Here is a tiny trained network, its code and every weight. The questions are about switching its units off for an input and a target symbol, where a switched-off unit gives its printed mean instead of its output.

import numpy as np


def w(rows, s, z=0):
    codes = np.array(rows[::2]) - 128.0
    scale = np.full(codes.shape[1], s)
    scale[-1] = z or s
    return codes * scale


def f(y):
    return np.maximum(y, 0)


def softmax(a):
    e = np.exp(a - a.max(-1, keepdims=True))
    return e / e.sum(-1, keepdims=True)


def log_softmax(a):
    a = a - a.max(-1, keepdims=True)
    return a - np.log(np.exp(a).sum(-1, keepdims=True))


def net(x, mask):
    ids = ['αβγδεζηθλμξπστφψ'.index(c) for c in x.split()]
    T = len(ids)
    res = E[ids] + P[:T]
    u = 0
    for l in range(2):
        q, k, v = (res @ M[l].T for M in (Q, K, V))
        z = softmax(np.where(np.tri(T) > 0, q @ k.T / 2**0.5, -1e9)) @ v
        res = res + np.where(mask[u], z, O[l][:, -1]) @ O[l][:, :-1]
        u += 1
        y = f(res @ A[l][:, :-1].T + A[l][:, -1])
        res = res + np.where(mask[u : u + 8], y, B[l][:, -1]) @ B[l][:, :-1]
        u += 8
    return log_softmax(res[-1] @ U[:, :-1].T + U[:, -1])


Q, K, V, O, A, B = {}, {}, {}, {}, {}, {}
E = w([
[151,131,82,187],'α',
[156,120,54,154],'β',
[206,202,85,47],'γ',
[162,119,54,185],'δ',
[222,72,35,249],'ε',
[235,210,41,185],'ζ',
[155,200,91,96],'η',
[60,88,71,195],'θ',
[82,175,141,26],'λ',
[116,154,87,100],'μ',
[153,90,72,240],'ξ',
[121,201,172,90],'π',
[96,136,51,64],'σ',
[191,108,208,9],'τ',
[65,232,159,89],'φ',
[163,56,232,182],'ψ',
],0.012)
P = w([
[225,255,33,202],'0',
[206,231,39,153],'1',
[192,203,57,145],'2',
[162,190,62,128],'3',
[142,170,95,133],'4',
[115,154,120,135],'5',
[96,153,147,139],'6',
[70,135,169,124],'7',
[53,122,214,111],'8',
[33,125,222,103],'9',
[57,119,197,110],'10',
],0.0047)
Q[0] = w([
[3,75,142,211],'0.h1',
[153,20,51,221],'0.h1',
],0.0063)
K[0] = w([
[134,58,207,82],'0.h1',
[157,1,152,181],'0.h1',
],0.0088)
V[0] = w([
[197,141,73,253],'0.h1',
[129,47,206,123],'0.h1',
],0.0034)
O[0] = w([
[201,13,102,219,252],'0.h1',
[15,22,3,72,69],'0.h1',
],0.0033)
A[0] = w([
[93,173,110,112,65],'0.n1',
[131,115,179,147,114],'0.n2',
[194,115,129,134,124],'0.n3',
[164,143,163,11,162],'0.n4',
[149,200,47,65,177],'0.n5',
[41,153,85,142,185],'0.n6',
[34,141,135,178,172],'0.n7',
[119,116,150,209,254],'0.n8',
],0.011,0.0054)
B[0] = w([
[120,205,119,223,136],'0.n1',
[186,78,179,77,143],'0.n2',
[132,149,125,190,172],'0.n3',
[56,213,118,255,166],'0.n4',
[186,224,136,69,199],'0.n5',
[155,178,123,13,185],'0.n6',
[126,124,97,49,182],'0.n7',
[212,146,63,64,254],'0.n8',
],0.0061,0.0088)
Q[1] = w([
[192,207,147,128],'1.h1',
[4,16,254,252],'1.h1',
],0.0084)
K[1] = w([
[86,74,125,104],'1.h1',
[225,180,2,210],'1.h1',
],0.0078)
V[1] = w([
[94,77,17,3],'1.h1',
[5,186,57,196],'1.h1',
],0.0061)
O[1] = w([
[168,139,7,75,225],'1.h1',
[71,149,83,195,2],'1.h1',
],0.011,0.002)
A[1] = w([
[83,135,196,161,140],'1.n1',
[94,177,204,89,97],'1.n2',
[108,145,74,123,166],'1.n3',
[89,158,134,87,196],'1.n4',
[112,114,93,185,187],'1.n5',
[62,121,120,63,153],'1.n6',
[95,147,111,166,249],'1.n7',
[87,254,156,94,2],'1.n8',
],0.0094,0.0071)
B[1] = w([
[165,168,164,123,151],'1.n1',
[184,94,132,158,179],'1.n2',
[43,146,136,114,253],'1.n3',
[114,90,165,146,223],'1.n4',
[57,104,108,136,177],'1.n5',
[152,151,140,166,185],'1.n6',
[68,149,155,158,225],'1.n7',
[117,2,82,112,235],'1.n8',
],0.0089,0.0065)
U = w([
[162,136,145,126,11],'α',
[190,255,166,145,134],'β',
[237,31,195,71,138],'γ',
[169,142,157,160,37],'δ',
[202,86,110,196,21],'ε',
[199,178,143,177,47],'ζ',
[180,139,142,142,15],'η',
[173,119,35,84,3],'θ',
[104,127,142,190,97],'λ',
[157,160,142,116,74],'μ',
[189,37,67,204,162],'ξ',
[118,184,222,173,222],'π',
[91,140,107,47,225],'σ',
[133,186,206,170,140],'τ',
[63,81,158,180,202],'φ',
[227,55,185,59,233],'ψ',
],0.0063,0.005)

Each question gives the input, a string of symbols that net reads in full, and the target symbol t.
The units are the heads (2 rows each of Q, K, V and O) and the neurons (one row each of A and B). Each row of codes is followed by its name. A weight is (code - 128) times the scale printed after its matrix; where a second scale follows, it is the last column's (O, A, B and U).
mask holds one flag per unit, layer by layer, with each layer's heads first. A switched-off unit (its flag False) gives its mean, the last column of its rows in O or B, instead of its output. The means were averaged over made-up inputs and are rounded, as every weight is.
A unit's drop is (log p(t) with every unit on - log p(t) with that unit switched off) / (log p(t) with every unit on - log p(t) with every unit switched off).
The circuit of an input: a set's keep is (log p(t) with only the set's units on - log p(t) with every unit switched off) / (log p(t) with every unit on - log p(t) with every unit switched off). Starting from the 12 units with the biggest drops (on a tie, the unit counted first), units are removed one at a time, each time the one whose removal leaves the highest keep (on an exact tie, the one counted first), for as long as the keep stays at least 0.8.
circuit, biggest first: the units of the circuit, biggest drop first
k most important neurons: the k neurons with the biggest drops, biggest first
k most important neurons of layer l: the k neurons of layer l with the biggest drops, biggest first
drop when u is switched off: that unit's drop, to one decimal
input π γ θ δ ψ τ μ θ ψ μ, target ψ: circuit, biggest first -> (1.h1, 0.n2)
input ψ μ ψ φ, target γ: 2 most important neurons of layer 0 -> (0.n5, 0.n1)
input θ η δ θ δ ε θ θ φ, target φ: circuit, biggest first -> (1.n8, 0.n8, 1.h1, 0.n4)
input ψ ψ τ θ θ ψ ξ φ ε ψ δ, target ψ: 3 most important neurons -> (0.n4, 0.n2, 0.n1)
input θ λ θ ε θ ψ θ θ ψ γ φ, target γ: most important neuron -> (1.n8)
input θ ε φ β τ θ ξ δ θ φ, target φ: circuit, biggest first -> (0.n8, 1.n8, 0.n4, 1.h1)
input π α φ μ ψ ζ ψ γ, target γ: circuit, biggest first -> (1.h1, 1.n8, 0.n5, 1.n2)
input α ψ μ ψ δ ε ψ ξ, target ψ: 3 most important neurons of layer 0 -> (0.n4, 0.n8, 0.n2)
input ψ π γ η, target ψ: circuit, biggest first -> (0.n5, 1.h1, 1.n8)
input θ ξ φ ζ θ γ ψ α, target ψ: 2 most important neurons of layer 0 -> (0.n4, 0.n2)
input μ τ ζ β θ ζ π ζ ζ π τ, target π: 3 most important neurons -> (0.n4, 0.n8, 0.n6)
input θ ζ φ ψ η, target ψ: 2 most important neurons of layer 0 -> (0.n5, 0.n2)
input ε λ δ μ φ β ζ ψ γ, target γ: 2 most important neurons -> (0.n5, 1.n8)
input δ γ σ η τ ψ σ, target ψ: most important neuron of layer 0 -> (0.n5)
input π ε ξ β π μ ψ γ ψ θ, target ψ: 4 most important neurons of layer 0 -> (0.n2, 0.n6, 0.n4, 0.n7)
input λ η ψ θ θ ε ξ θ γ θ, target σ: 2 most important neurons of layer 0 -> (0.n6, 0.n7)
input ε τ ψ η θ ψ μ ζ ψ σ φ, target ψ: drop when 1.n8 is switched off -> 0.4
input π θ ε π δ ζ β ζ ψ φ, target ψ: drop when 1.h1 is switched off -> 0.5
input φ π θ φ π ψ ζ ψ δ, target ψ: drop when 1.n5 is switched off -> 0.0
input ψ π δ γ ψ θ ψ ε θ ψ θ, target ψ: drop when 0.n2 is switched off -> 0.3
input π ξ θ θ ε θ θ, target σ: most important neuron -> (1.n3)
